<139>: [-20  30  31  -3   0 -24  22   3   0 111   1 -49  -2  26  -3   9  -1  -3
   3  17  -1 -60   7   8 -11   2   2   0  -9  -3]
<69>: [-54   6 -38  42   2  18  12  -2  -1 -10  -6  27   5  17   0   2  -4   3
   0  -2   0 101  11  41 -11   4  -2   1  24 -16]
<80>: [ 19   4  35   1   4 -35  -1  -4  -3  22   1  18   1 -25  -6  -7  -3  -4
  -2   1  -1 -61  18 -46  -3  12 -64  -1 -42 -13]
<75>: [  7  -7  26  30   1   7  -6  -1   1   9  -3 -46   6   2  -4  -8   4 -13
   1  25  -1  37 -13  -5   2  11 -41   2  22  -9]
q: [ 19   4  35   1   4 -35  -1  -4  -3  22   1  18   1 -25  -6  -7  -3  -4
  -2   1  -1 -61  18 -46  -3  12 -64  -1 -42 -13] -> <80>
diff <75>: [  7  -7  26  30   1   7  -6  -1   1   9  -3 -46   6   2  -4  -8   5 -13
   1  25  -1  37 -13  -5   2  11 -41   2  22  -9] -> 17, [4]
diff <80>: [ 19   5  35   1   4 -35  -1  -4  -3  22   1  18   1 -25  -6  -7  -3  -4
  -2   1  -1 -61  18 -46  -3  12 -64  -1 -42 -13] -> 2, [4]
diff <69>: [-54   6 -38  42   2  18  12  -2  -1 -10  -6  27   5  17   0   2  -4   3
   0  -3   0 101  11  41 -11   4  -2   1  24 -16] -> 20, [-2]
diff <80>: [ 19   4  35   1   4 -35   0  -4  -3  22   1  18   1 -25  -6  -7  -3  -4
  -2   1  -1 -61  18 -46  -3  12 -64  -1 -42 -13] -> 7, [-1]
where: [-24] -> <139>, 6

<182>: [   2   -3  -72  -27  -48   61  -17  -83  -52    1 -100  106   59  -41
   64   -2]
<75>: [  42   11   42    3  -84  -30  107   15   12   15  -45   -3  -73 -102
   -3 -100]
<203>: [  42 -101   41    3  -84   -3  107   15   12   15   29  -47  -73 -101
   -3 -100]
q: [  42   11   42    3  -84  -30  107   15   12   15  -45   -3  -73 -102
   -3 -100] -> <75>
where: [41] -> <203>, 3
diff <75>: [  42   11   42    3  -84  -30  107   15   12   15  -45   -3  -73 -102
   -3 -101] -> 16, [-100]
q: [  42 -101   41    3  -84   -3  107   15   12   15   29  -47  -73 -101
   -3 -100] -> <203>
where: [29] -> <203>, 11

<80>: [ -2  83 -63 -43   5 -30  27 -78]
<182>: [ 27  82 -89 -93  30 -11  57  54]
<203>: [-19 -54  48  50 -28   4 -23 -31]
<65>: [-20 -47  48  41 -21   0 -17 -78]
<139>: [  0  79 -51 -31   1 -30  21  50]
<75>: [ -2  83 -79 -50   8 -29  31  50]
<69>: [-11 -88  63  71 -20  28 -35 -79]
<126>: [-19 -91  60  50   4  32 -62 -79]
<42>: [-11 -86  63  71 -21  27 -35 -78]
<123>: [-11 -86  62 -77 -22  26 -34 -77]
<178>: [ -4   0  31  16  -3 -11   5  31]
<112>: [-11 -80  59  71 -26  23 -32 -72]
common <69> <75>:  -> [-79]
common <80> <65>:  -> [-78]

<139>: [-10 -12   2  24  16  20  33  15  15]
<65>: [ -2 -11  18  25  23   8 -12   4  31]
<75>: [-10 -12   2  30  16  20  33  32  15]
<126>: [ -4  32   0 -17 -51 -26 -26 -20  13]
q: [-10 -12   2  30  16  20  33  32  15] -> <75>
common <126> <75>:  -> [32]
where: [0] -> <126>, 3
common <75> <65>:  -> [-12]
diff <139>: [-10 -12   2  24  16  21  33  15  15] -> 6, [20]

<203>: [-16   3  46  36   3 -19 -16 -39 -94  21  16  16 -50  48  14   1 -25  16
  32  41 -35  58   8]
<112>: [-27 -61 -21 -13  47  26  59 -41   3  51 -65  13   3 -26  33 -23  17  -9
 -24  23  16  15  64]
<69>: [-16 -45 -47 -33  33  34   9   4  66  20 -58  -2  38 -51  16 -14  33 -16
 -38 -10  40  10  -3]
<139>: [ 16  50  43 -12 -32 -30  -8  17 -59 -23  56   2 -36  52 -14  18 -29  17
  39  10 -36 -14 -44]
<42>: [-26 -64  -9  -5  47  21 -16 -50 -18  59 -60  11  -7 -15  35 -22  17  -5
 -16  30   8  19  62]
<65>: [  1 -15 -45 -34   6  24  21  34  89  -9 -23 -13  50 -54  -6  -5  22 -12
 -33 -38  32   0   5]
common <69> <42>:  -> [-16]
common <139> <42>:  -> [17]
common <139> <203>:  -> [16]
where: [-2] -> <69>, 12

<112>: [ -39   51  -34  -92   25   69  102   37   29 -106]
<42>: [-40 -52  -9   4  36  87  19 -37   4 -25]
<123>: [-15 -23  -7 -28  45 -41   0 -42  38  11]
<182>: [-20 -12 -35 -15  66  51  27 -22  35 -25]
<203>: [ 16 -38  25   1  43  50  46 -40   9 -18]
<75>: [ 25  -8  31  27   7  24 -22 -43  29 -17]
<178>: [ 25  -8  31  27   7  24  19 -43  29 -17]
<69>: [-39 -42 -42   4  44  42  17 -51  15 -22]
<80>: [-14 -43  19  40  36  18 -15 -55  -8 -23]
<139>: [-39 -42  18   4  44  42  17 -51  15 -26]
<65>: [ 27 -20  -4  75  26  32 -25  -9   5 -46]
diff <112>: [ -39   51  -34  -92   25   69  101   37   29 -106] -> 7, [102]
common <123> <182>:  -> [-15]

<182>: [-21 -21 -95 -61 -32]
<80>: [-21 -21 -10 -61 -11]
<112>: [-21 -21 -95 -61  25]
<42>: [ 21   6   1   0 -12]
<203>: [  1 -21 -95 -61  26]
<126>: [-16 -30 -97 -64 -36]
<139>: [ 25  24 -21 -17 -12]
<123>: [ -16  -23 -103  -62  -40]
common <80> <139>:  -> [-21]
where: [-11] -> <80>, 5
diff <126>: [-16 -30 -98 -64 -36] -> 3, [-97]
diff <182>: [-21 -21 -95 -62 -32] -> 4, [-61]
where: [-32] -> <182>, 5

<182>: [-26 -34 -62 -45 -73 104  61  50   0  52  57 -10  30  41  12   0 -69 -41
  11   1  34  86  15 -61 -28  11  22 118   1  -3  26 -21  30  54  79  29
 -21 -23 -35  -5 -24]
<203>: [ 50  52  -6  22 -55  67 -14  39  -7 -45  62  25 -48  -6  76   2 -37  26
   9  -4   8 -31 -72  95 -58  -5  74 -30  17  20  29  25  61 -80  -5  21
   6  78  38  56  44]
<178>: [ 37  22 -20   8  30 116  29  58 -34 -34  56  40 -22  18  59   0 -77  -6
   2 -33  55   3 -82  20 -45   2  51   1  35 -22  35  24  81 -73  -6  31
 -16  25  31  17  30]
where: [-72] -> <203>, 23
diff <178>: [ 37  22 -20   8  30 116  29  58 -34 -34  56  40 -22  18  59   0 -77  -6
   2 -33  55   3 -82  20 -45   2  51   1  35 -22  35  24  81 -73  -6  31
 -15  25  31  17  30] -> 37, [-16]
diff <178>: [ 37  22 -20   8  30 116  29  58 -34 -34  56  40 -22  18  59   0 -77  -6
   2 -33  55   3 -82  20 -44   2  51   1  35 -22  35  24  81 -73  -6  31
 -16  25  31  17  30] -> 25, [-45]
diff <203>: [ 50  52  -6  22 -55  67 -14  39  -7 -45  62  25 -48  -6  76   2 -37  26
   9  -4   8 -31 -72  95 -58  -5  74 -30  17  20  28  25  61 -80  -5  21
   6  78  38  56  44] -> 31, [29]
where: [76] -> <203>, 15
q: [ 37  22 -20   8  30 116  29  58 -34 -34  56  40 -22  18  59   0 -77  -6
   2 -33  55   3 -82  20 -45   2  51   1  35 -22  35  24  81 -73  -6  31
 -16  25  31  17  30] -> <178>

<65>: [ 27 -13   5  30 -21  31  36]
<80>: [ 52  -7   6  28 -20  38  43]
<126>: [ 48 -16   7   5  -5  75  56]
<182>: [ 50 -13   2  33 -23  30  55]
<69>: [ 47 -12   7  51 -33  74  85]
<123>: [ 37 -13   5  34 -23  32  47]
<178>: [ 50 -40  11  49 -34  77  69]
<42>: [ 40 -14   5  19 -16  41  54]
<112>: [ 50 -10  10 -15  -2  76  22]
<203>: [ 52 -11   8  50  57  76  96]
<75>: [115 -12   2  67 -50  30  73]
<139>: [ 46 -12   7  56 -12  62  43]
where: [-14] -> <42>, 2
common <123> <126>:  -> [5]

<69>: [-33  70 -45 -82  99  15  70  40  -6  44]
<203>: [-33  70 -45 -82  99  15  70  40  -6  61]
<126>: [-33  70 -45 -82  99  11  70  40  -6  -5]
<139>: [  6  25   4   9 -61  18  65  14   2   3]
<123>: [-29  43 -49 -13  68  16  77  46 -46 -11]
<112>: [ -4  75  -2 -29  40  43  58  16 -47  66]
<65>: [ -6 -24 -47  11  59  -6 -73  49 -14  -7]
<178>: [ 54 -41  31   5  44  -5  -6 -15 -30  19]
common <112> <65>:  -> [-47]
diff <123>: [-30  43 -49 -13  68  16  77  46 -46 -11] -> 1, [-29]
common <112> <126>:  -> [40]

<80>: [-18   6  -5 -52 -36  16  12 -44  30 -25]
<42>: [-18 -16  38 -24 -13 -12  70  33  93  40]
<139>: [ 35 -50 -39   5 106   6  22  62 -20 -17]
diff <80>: [-18   6  -5 -52 -36  16  11 -44  30 -25] -> 7, [12]
where: [-13] -> <42>, 5
where: [-36] -> <80>, 5
common <80> <139>:  -> [6]
diff <42>: [-18 -15  38 -24 -13 -12  70  33  93  40] -> 2, [-16]
diff <80>: [-18   6  -5 -52 -36  16  12 -44  30 -26] -> 10, [-25]

<182>: [  5 -57 -27   7]
<112>: [-8 14 -5  8]
<42>: [ -6 -21  -7 -47]
<80>: [36 30 65 33]
<69>: [-21  96  30  -1]
<139>: [ 46 -21  25  30]
diff <182>: [  4 -57 -27   7] -> 1, [5]
where: [-5] -> <112>, 3
diff <139>: [ 46 -20  25  30] -> 2, [-21]
diff <42>: [ -6 -21  -7 -46] -> 4, [-47]

